In the rows, 128 means zero.
Each row of numbers belongs to one of the things below and depends on some of the facts about them. Some rows are named. Which thing is each other row?

Some things and their rows:
[156 124  92  80 130 115 117 176 160 100 146 133 117 142 140 186 148 107
 110 126  77 147 104  98 114 129 116 113 155 113 127 135]: j_387
[160 119 102 113 134  98 113 194 141 108 110 163 131 150 136 198 187  98
 109 127  68 131  86 108 111 143  91 130 153 165 105 110]: j_942
[113 141  97 117 135 122 101 196 150  94 133 136 107 134 147 197 131 139
  78 114  59 121 123  86 105 130  88 129 156  85 114 109]: j_662
[121 120 107  69 127 103 102 167 148  92 141 148 131 134 137 181 145 111
 101 128  66 160 118  93 111 119 109 118 155 111 136 109]: j_194
[160 124  96  96 129  99  84 167 150  46 126 151 125 163 118 178 140 128
  98 135 134 150 124  93  98 131 138 107 152 100 131 116]: j_755
[125 122 114  73 121  98 110 171 165 109 151 162 128 145 157 184 139 110
  82 114  53 137 104  98 116 115 107 139 146 137 123 106]: j_812
[125 141 121  75 128  91 122 184 157 114 140 139 143 122 154 180 157 104
  81 100  67 153  84  87 106 142  82 135 148 149 132 104]: j_582
[159 107  98 102 135 107 110 192 158  86  95 173 115 150 128 198 173 113
 106 141  69 137 116 100 102 121  87 112 151 136 108 113]: j_899
[125 123 115  64 130 102 100 163 157  96 135 153 138 136 139 186 153 111
  97 125  68 162 119  99 110 117 104 119 152 116 137 119]: j_3
[150 142 102 145 122 119  79 176 127  66 139 108 114 139 157 188 133 129
  79 121  94 140 105  95 103 140 102 101 161 101 121 132]: j_830
[165 115  70  96 134 132 119 201 167  75 154 113 129 138 105 205 136  82
 130 110  67 141 112  78 105 128 113  94 122 105 109 126]: j_298
[115 149 100  56 127  91 106 177 168 113 148 159 140 144 143 176 155  93
  87 100  53 169  98  88 113 137  87 136 163 137 121 112]: j_505
[142 138 107  63 120 104 103 180 160  87 134 156 107 123 130 181 151 104
  98 116  69 177 116  87  87 127 116 141 141 118 126 109]: j_212
[107 127 109  77 142 106  95 193 172 154 134 164 102 118 128 192 160 130
  89  89  31 138 121  82 108 119 109 169 118 121 104 102]: j_566
[136 106  65  98 141 119 107 184 147  85 133 137 107 123 145 207 155 115
  93 145  62 147 123 112 123  91 119 132 140 137 138 132]: j_522
[157 101  94  80 136 108 100 191 165  84 121 145 111 146 116 204 153 103
  92 131  99 145 137 105 106 100 112 123 156 124 143 131]: j_275
[137 126 103  75 137 104 122 202 162 128 126 133 109 166 160 167 134 115
 104 112  58 139  80  95 138 124 126 143 134 143 136 126]: j_359
[116 103 114  75 113 119 109 141 157 104 159 163 139 124 150 194 154 111
  83 121  40 147 111 110 124 113 110 135 153 144 133 119]: j_237
[105 109 106  69 136 131 104 156 161 127 161 177 110 102 145 198 174 151
  90 111  64 133 134 112 140 127 111 146 163 128 131  93]: j_367
[158 117 108  77 125 108 125 196 173 116 116 117 113 150 148 167 137  91
  74 133  70 128  82  89 121 132 116 138 146 124 138 133]: j_548
[139 125 108 122 121 124 121 158 157 112 129 140 121 127 136 169 175 138
  82 111  71 128  86 107 119 165  74 109 161 133 113  91]: j_408
[111 119 104  96 129 134 121 151 170 121 143 164 111 116 141 186 172 144
  82 111  47 130 118 107 134 122 106 133 156 136 118 107]: j_516

There are 3 kinds of fact about the things: klefur, nalas, futrur.
klefur: uses; nalas: refers to; futrur: is of sort
[j_109] klefur j_367
[j_122] klefur j_311
[j_131] klefur j_194
[j_134] klefur j_332
[j_138] klefur j_239
[j_141] klefur j_899
[j_194] klefur j_681
[j_198] klefur j_366
[j_226] klefur j_941
[j_237] klefur j_954
[j_239] klefur j_76
[j_248] klefur j_942
[j_26] klefur j_676
[j_275] klefur j_352
[j_285] klefur j_880
[j_298] klefur j_659
[j_3] klefur j_387
[j_352] klefur j_438
[j_360] klefur j_671
[j_387] klefur j_530
[j_389] klefur j_982
[j_392] klefur j_566
[j_408] klefur j_710
[j_438] klefur j_26
[j_458] klefur j_109
[j_478] klefur j_753
[j_505] klefur j_228
[j_530] klefur j_131
[j_548] klefur j_360
[j_56] klefur j_848
[j_582] klefur j_60
[j_604] klefur j_3
[j_649] klefur j_359
[j_659] klefur j_389
[j_671] klefur j_649
[j_676] klefur j_994
[j_710] klefur j_582
[j_753] klefur j_212
[j_76] klefur j_226
[j_765] klefur j_80
[j_767] klefur j_141
[j_77] klefur j_583
[j_80] klefur j_505
[j_830] klefur j_134
[j_838] klefur j_275
[j_848] klefur j_604
[j_849] klefur j_10
[j_887] klefur j_298
[j_899] klefur j_944
[j_941] klefur j_755
[j_942] klefur j_767
[j_944] klefur j_750
[j_947] klefur j_890
[j_954] klefur j_56
[j_974] klefur j_849
[j_994] klefur j_915
j_250 nalas [j_566 j_880 j_360 j_392 j_86]
j_271 nalas [j_681 j_767 j_237]
j_298 nalas [j_248 j_458]
j_311 nalas [j_753 j_663 j_77 j_548]
j_331 nalas [j_77 j_359]
j_389 nalas [j_228 j_812 j_359 j_767 j_768]
j_408 nalas [j_26 j_553 j_367 j_285 j_516 j_237]
j_434 nalas [j_768]
j_478 nalas [j_56 j_366]
j_505 nalas [j_366 j_131 j_86 j_768]
j_582 nalas [j_566 j_676 j_768]
j_717 nalas [j_522 j_553]
j_755 nalas [j_559]
j_80 nalas [j_522]
j_830 nalas [j_848 j_662]
j_849 nalas [j_947 j_522]
j_941 nalas [j_663]
j_942 nalas [j_332 j_566 j_880 j_367]
{j_10 j_134 j_138 j_194 j_212 j_237 j_248 j_3 j_331 j_332 j_352 j_366 j_392 j_505 j_553 j_582 j_583 j_649 j_659 j_663 j_671 j_753 j_76 j_768 j_812 j_838 j_849 j_86 j_890 j_941 j_944 j_982 j_994} futrur a
{j_109 j_141 j_198 j_228 j_239 j_271 j_285 j_298 j_311 j_359 j_387 j_389 j_434 j_458 j_530 j_548 j_604 j_676 j_710 j_767 j_80 j_848 j_915} futrur b
{j_122 j_226 j_275 j_360 j_522 j_56 j_60 j_750 j_765 j_947} futrur f
{j_131 j_681 j_755 j_77 j_830 j_974} futrur e
{j_250 j_367 j_408 j_438 j_516 j_559 j_566 j_662 j_717 j_880} futrur c
{j_26 j_478 j_887 j_899 j_942 j_954} futrur d

Name these rows:
[159 122  83 121 129 109 100 191 159  87 126 167 110 172 139 177 170 120
  90 105  69 157  67  88  94 143 104 139 134 150 122 118] : j_478
[140 110  81  89 139 104  89 193 161  86 111 148 112 136 122 187 158  93
 110 137  97 138 134  95 114 102  95 114 137 132 116 122] : j_750
[ 91 130  93  60 142 116 114 176 181 139 151 146 126 122 125 184 151 141
  87  97  60 143 119  88 133 122 101 142 143 126 127  90] : j_880
[117 120  96  65 127 120 125 156 155 100 150 153 128 106 149 188 160 117
  97 138  41 159 123 117 128  97 111 137 142 141 136 122] : j_553
[166 118  99 101 112 111 119 164 165 120 147 136 113 140 147 176 165  98
 105  93  76 120  85 102 120 143 118 108 144 135 113 122] : j_271
[143 106  46  93 147 119 122 163 164  86 133 130 132 112 147 196 159 103
  98 151  58 120 122  70 131 105 100 121 145 141 147 136] : j_947
[156 124  89  76 138  80 129 195 162 118 148 143 116 125 153 205 154 126
  91  93  67 131 102  92 115 113 129 146 154 140 127 137] : j_676
[129 112 125  34 107 101  98 194 173 113 119 138 120 125 151 172 143  86
  65 137  71 145 118  89 106 109  99 158 151 120 128 104] : j_663
[162 132  57  85 145 107 125 180 146 103 134 133 113 120 151 191 173 102
 112 123  53 142 101 103 112 135 114 128 159 114 125 133] : j_80
[135 110 109  84 121 124  67 153 152 106 158 161  90 127 149 175 154 154
  98 118  84 136 110 104 151 109 134 122 149 133 115 121] : j_681
[114 122 102  82 154 110 108 195 160 125 131 146 134 149 138 180 137  98
  88 127  68 165  83  98 128 107 140 132 133 164 142 128] : j_360
[140 132  81 114 131 117 101 190 137  94 148 124 116 140 155 210 126 110
  95 112  63 129 104  90 116 134 112 122 145 103 115 136] : j_848
[155 110 101  98 132 104 112 174 149  74 127 126 111 140 158 183 143 139
  83 136  91 141 124  97 128 122 100  95 166 120 126 135] : j_974
[133 132 112  93 138 104 119 178 160 126 155 148 125 135 127 177 171 134
 103  98  74 145  85  96 115 154  97 122 152 128 122  94] : j_250
[145 115  82  82 130 113 108 187 176  76 107 162 119 144 125 202 145  88
  79 140  90 139 129  91 106 129  93 112 174 116 119 140] : j_765
[152 140  88 102 129  95 127 186 159 114 155 139 115 146 155 199 165 104
  96  96  63 133  69  98 121 137 113 134 147 142 121 124] : j_434
[172 130  78 108 119 104 125 189 165 113 163 121 118 159 147 182 161  85
 106  91  74 133  86  92 135 138 109 106 148 131 114 122] : j_389
[142 105 102  96 131 106 118 177 151 102 102 176 120 122 135 191 178 137
  92 124  50 137 118 116 105 101 106 128 174 158 135 126] : j_26
[135 113 123  80 120 101  81 196 171  86 132 137  97 121 189 200 133  93
  61 131  98 130 115  92 122 118 110 156 148 118 103 119] : j_77
[146 128  87 106 135 119 114 159 153 101 135 146 111 117 151 180 182 140
 106 124  59 135 105 105 126 134  97 118 166 118 136 113] : j_717
[113 123 107  51 115  94  97 187 170 104 137 164 127 119 174 197 136  82
  92 124  90 163 140  89 102 122 105 132 139 107 111 109] : j_583
[152 117  85  83 122  94 132 174 151 100 137 128 143 121 175 187 160 113
 112 134  46 164 105  99 124 122  91 106 161 125 142 121] : j_849
[155 130  92  86 128 109 128 192 166  96 129 125 106 135 140 177 144 114
  90 107  94 143  96  93  93 142 108 126 143 128 119 128] : j_710
[135 101  90  93 137 105 108 184 152  81 116 146 113 161 114 199 145  79
  87 131  93 130 116  95 106 113 103 103 153 129 143 112] : j_226
[189  99  90 114 129 116 129 195 146  93 152 137  97 133 153 214 146 130
 111 121  60 155 107 111 125 145 117 108 151 120 109 142] : j_198

The same things again, as new rows of numbers:
Known rows:
[146 131 129 117 129 109 129 131 133 137  97 133 119 125 125 125 153 124
 121 135 125 129 143 131 138 130]: j_76
[139 130 136 155 145 101 126 125 138 149 100 132 124 124 119 127 148 135
  96 133 122 137 155 135 143 127]: j_226
[135 126 139 121 124 115 134 121 120 151 101 141 129 132 129 121 164 115
 111 130 123 133 150 135 134 127]: j_239
[129 124 129 104 138 122 116 122 121 139 107 114 131 137 127 126 107 123
 132 141 125 151 150 136 142 134]: j_974
[133 106 128 110 129  82 115 127 128 161 112 126 123 120 127 139  99  91
 128 118 143 147 124 148 146 146]: j_478
[152 126 129 110 143 141 127 123 129 155 103 117 123 151 114 132 205 104
 119 149 113 130  99 133 134 135]: j_753
[140 133 124 199 154 134 103 113 121 135 170 137 125 141 120 127 182 118
 110 143 137 143 148 135 127 134]: j_522
[153 119 130 114 129 128 129 133 132 127 113 120 123 135 112 128 106 111
 126 136 137 134 144 130 136 130]: j_994
[112 115 141 116 132 137 134 138 109 141 118 133 121 130 120 115 135 104
 123 118 141 124 114 144 138 133]: j_434
[128 125 132 123 129 102 164 102 127 134 103 112 132 146 134 106  44 110
 151 152 144 149 145 134 163 125]: j_830
[143 131 120 113 135 112 140 133 119 135 146 123 120 130 120 126 108 129
 130 136 122 133 126 137 131 132]: j_982
[148 115 115 108 139 114 129 133 119 123 103 118 119 127 146 127 139 109
 118 141 133 130 130 121 140 131]: j_649
[149 118 128 104 127 132 131 139 132 130 116 127 123 140 116 138 113 110
 130 135 131 139 136 129 136 135]: j_352
[138 129 122 114 127 129 134 143 125 119 145 104 118 136 126 127 178 132
 114 129 137 140  91 134 132 131]: j_332
[138 126 137 102 124  97 115 118  94 160 117 144 115 144 114 139  46 138
 121 118 137 123 128 128 141 122]: j_298
[149 121 126 105 135 122 124 130 128 125 109 127 122 131 126 131 130 115
 136 135 129 144 134 128 135 131]: j_838
[119 121 146 126 127 138 133 148 125 120  94 110 109 122 121 133 143 111
 147 122 145 144  78 121 142 141]: j_582
[128 125 145 143 129 137 127 107 128 150 105 139 134 131 128 125 142 108
 136 126 113 153 124 125 134 128]: j_710
[145 118 121 146 129 150 115 139 122 143 147 114 144 123 111 109 157 133
 126 127 116 139 155 137 135 124]: j_559
[137 119 132 152 148 116 129 125 134 138 118 124 124 133 120 138 126 127
  99 134 123 150 143 134 140 127]: j_122
[143 119 148 109 140 135 125 114 111 148 123 138 133 127 140 123 135 114
 128 137 130 145 144 131 139 124]: j_387
[139 117 132 154 150 116 130 125 129 132 115 122 124 133 122 141 135 123
 106 132 121 152 153 134 141 129]: j_765

Name these rows:
[148 126 126  89 131 105  96 125 131 133 129 132 110 141 125 137 108 131
 126 134 124 112 108 127 139 124] : j_248
[144 109 128 134 115 146 122 133 136 145 117 120 142 139 100 123 125 109
 119 127 141 139 152 132 143 128] : j_438
[140 125 136 149 107 138 120 102 118 136 141  84 121 135 130 115  98 114
 127 109 151 145 161 126 139 148] : j_408
[134 117 133 132 113 120 130 154 109 132 149  95 128 126 110 101 140 120
 119 112 152 151 105 139 152 136] : j_250
[146 126 131 190 156 125 110 114 123 133 128 136 125 138 115 123 158 115
 113 145 142 157 150 130 134 132] : j_947
[131 101 127  95 131 111 141 149 116 133 124 124  99 125 121 147 144 101
 132 120 137 144 115 142 144 156] : j_505
[116 114 135  87 138 127 107 138 135 167 121 118 123 119 132 154 152 104
 122 147 141 168 123 144 148 137] : j_131
[124 129 136  98 150 151 115 122 123 161  82 106 137 149 108 132 186 102
 117 154 114 135 120 140 139 135] : j_77
[137 116 141 128 125 104 119 137 118 115 102  88 115 140 134 122 163 111
 134 105 159 158 100 141 145 125] : j_942
[138 121 123 149 123 125 160 105 146 151 156 122 137 144 127  90 128 125
 143 147 139 120 132 135 152 120] : j_662
[132 122 138 105 125 117 102 113 118 154 122 152 124 145 128 139 120 126
 112 128 124 121 121 132 138 119] : j_458
[134 128 122 137 116 154 120 125 135 137 171  96 133 140 116 123 214 131
 112 120 145 140 132 134 130 133] : j_367
[135 123 135 127 127 127 136 127 116 137 134 137 136 138 119 115 121 117
 110 127 125 135 133 139 135 125] : j_915
[140 129 123 137 113 145 108 109 136 144 165  97 132 137 122 122 156 126
 113 118 141 122 157 134 131 135] : j_516
[117 122 133 131 140 162 133 135 118 151 108 124 124 143 122 121 196 100
 108 136 124 100 120 139 131 125] : j_359

